Below is a small trained network, with its code and all its weights. Each question gives an input and a class and asks what happens when units are switched off, that is, made to give their printed mean instead of their output.

import numpy as np


def w(rows, s, z=0):
    codes = np.array(rows[::2]) - 128.0
    scale = np.full(codes.shape[1], s)
    scale[-1] = z or s
    return codes * scale


def f(y):
    return y / 2 * (1 + np.tanh(0.7978845608 * (y + 0.044715 * y**3)))


def log_softmax(a):
    a = a - a.max(-1, keepdims=True)
    return a - np.log(np.exp(a).sum(-1, keepdims=True))


def net(x, mask):
    res = np.array(x, float).reshape(1, 8) / 4 @ E
    y = f(res @ A[0][:, :-1].T + A[0][:, -1])
    res = res + np.where(mask, y, B[0][:, -1]) @ B[0][:, :-1]
    return log_softmax(res[-1] @ U[:, :-1].T + U[:, -1])


A, B = {}, {}
E = w([
[179,84,124,147,173,75,152,105,132,178,184],'x0',
[169,71,97,88,75,68,101,137,119,114,97],'x1',
[202,154,50,149,29,101,115,124,116,178,189],'x2',
[105,118,92,59,165,54,117,140,217,80,63],'x3',
[81,80,29,91,147,122,196,136,184,162,59],'x4',
[134,220,72,28,67,150,241,241,86,134,116],'x5',
[134,109,143,168,31,165,42,83,95,80,102],'x6',
[152,254,75,130,115,81,89,87,194,178,191],'x7',
],0.0092)
A[0] = w([
[150,78,121,148,169,121,78,82,130,150,140,213],'n1',
[163,155,152,169,105,139,36,112,106,110,142,250],'n2',
[131,254,47,103,116,108,119,148,186,156,154,191],'n3',
[190,125,106,168,199,116,155,112,116,217,203,68],'n4',
[76,97,169,121,236,122,148,117,189,127,91,148],'n5',
[97,89,93,119,42,194,177,172,87,119,99,249],'n6',
[103,171,186,167,88,169,80,125,96,103,140,93],'n7',
[126,58,129,117,59,101,70,104,136,93,100,146],'n8',
[95,193,130,36,82,131,220,212,119,108,126,172],'n9',
[116,182,181,184,133,184,107,101,110,107,159,54],'n10',
[149,192,86,126,124,114,148,144,183,127,131,30],'n11',
[114,204,198,177,142,210,114,113,106,95,162,156],'n12',
[63,74,146,84,238,144,170,119,166,121,88,169],'n13',
[167,95,128,127,193,103,143,148,141,165,177,206],'n14',
],0.0094,0.0022)
B[0] = w([
[128,126,178,203,82,140,108,161,130,88,138,183],'n1',
[101,100,203,110,159,134,44,107,143,127,175,205],'n2',
[85,163,72,28,104,37,176,38,208,182,92,229],'n3',
[152,182,163,175,28,105,196,160,113,129,194,188],'n4',
[2,121,112,171,128,129,162,158,146,69,90,204],'n5',
[194,119,32,201,159,240,117,114,67,204,77,209],'n6',
[106,82,165,107,185,169,69,128,99,157,127,188],'n7',
[218,98,122,171,158,101,34,80,187,75,104,182],'n8',
[207,143,91,24,180,158,219,175,69,120,87,248],'n9',
[48,104,192,92,149,150,88,142,107,196,164,185],'n10',
[98,176,134,80,104,122,157,129,155,131,86,172],'n11',
[60,140,157,60,127,148,97,135,99,186,145,203],'n12',
[31,105,80,214,162,124,193,201,128,51,70,213],'n13',
[115,123,146,160,68,81,187,139,126,102,162,168],'n14',
],0.0082,0.017)
U = w([
[187,165,177,203,33,77,185,125,130,155,255,102],'0',
[79,112,228,98,145,168,37,112,95,180,189,173],'1',
[7,82,116,205,166,130,161,196,145,42,88,205],'2',
[116,211,65,32,108,65,169,75,214,177,111,251],'3',
[240,144,90,59,163,181,192,219,34,134,93,59],'4',
[238,72,170,154,124,74,18,72,202,26,136,21],'5',
[206,71,34,237,90,199,63,43,111,196,105,76],'6',
],0.0074,0.0021)

Each question gives the input, the list of numbers given to net, and the class t.
The units are the neurons (one row each of A and B). Each row of codes is followed by its name. A weight is (code - 128) times the scale printed after its matrix; where a second scale follows, it is the last column's (A, B and U).
mask holds one flag per neuron, in row order. A switched-off neuron (its flag False) gives its mean, the last column of its row in B, instead of its output. The means were averaged over made-up inputs and are rounded, as every weight is.
A unit's drop is (log p(t) with every unit on - log p(t) with that unit switched off) / (log p(t) with every unit on - log p(t) with every unit switched off).
The circuit of an input: a set's keep is (log p(t) with only the set's units on - log p(t) with every unit switched off) / (log p(t) with every unit on - log p(t) with every unit switched off). Starting from the 12 units with the biggest drops (on a tie, the unit counted first), units are removed one at a time, each time the one whose removal leaves the highest keep (on an exact tie, the one counted first), for as long as the keep stays at least 0.8.
circuit, biggest first: the units of the circuit, biggest drop first
top k neurons: the k neurons with the biggest drops, biggest first
drop of u: that unit's drop, to one decimal
input [3,7,8,6,-3,-7,-5,7], class 0: circuit, biggest first => [n4]
input [8,6,-6,-7,-4,6,-2,8], class 0: top 2 neurons => [n4; n14]
input [8,5,-7,7,1,3,5,5], class 2: top 2 neurons => [n13; n5]
input [2,5,-1,-2,-6,2,8,-4], class 1: top 2 neurons => [n2; n7]
input [4,7,7,-4,4,-4,6,-1], class 5: circuit, biggest first => [n8; n2]
input [-1,4,-2,-1,-5,0,-1,-5], class 1: circuit, biggest first => [n9; n13]
input [3,-2,-2,5,-6,-8,8,1], class 1: top 4 neurons => [n10; n12; n7; n2]
input [-1,5,-6,3,3,8,1,4], class 4: top 2 neurons => [n9; n6]
input [5,7,0,-4,-3,5,-8,2], class 3: top 2 neurons => [n3; n6]
input [6,-3,3,6,6,-4,-6,3], class 2: top 2 neurons => [n13; n5]
input [8,-7,5,-3,-6,-8,-4,3], class 0: drop of n4 => 7.8
input [6,-2,8,-7,4,-1,-1,-6], class 0: drop of n4 => 0.6
input [-2,-2,-7,1,-4,7,7,0], class 4: drop of n9 => 0.7
input [0,4,8,-7,-3,-4,4,-3], class 1: circuit, biggest first => [n2]
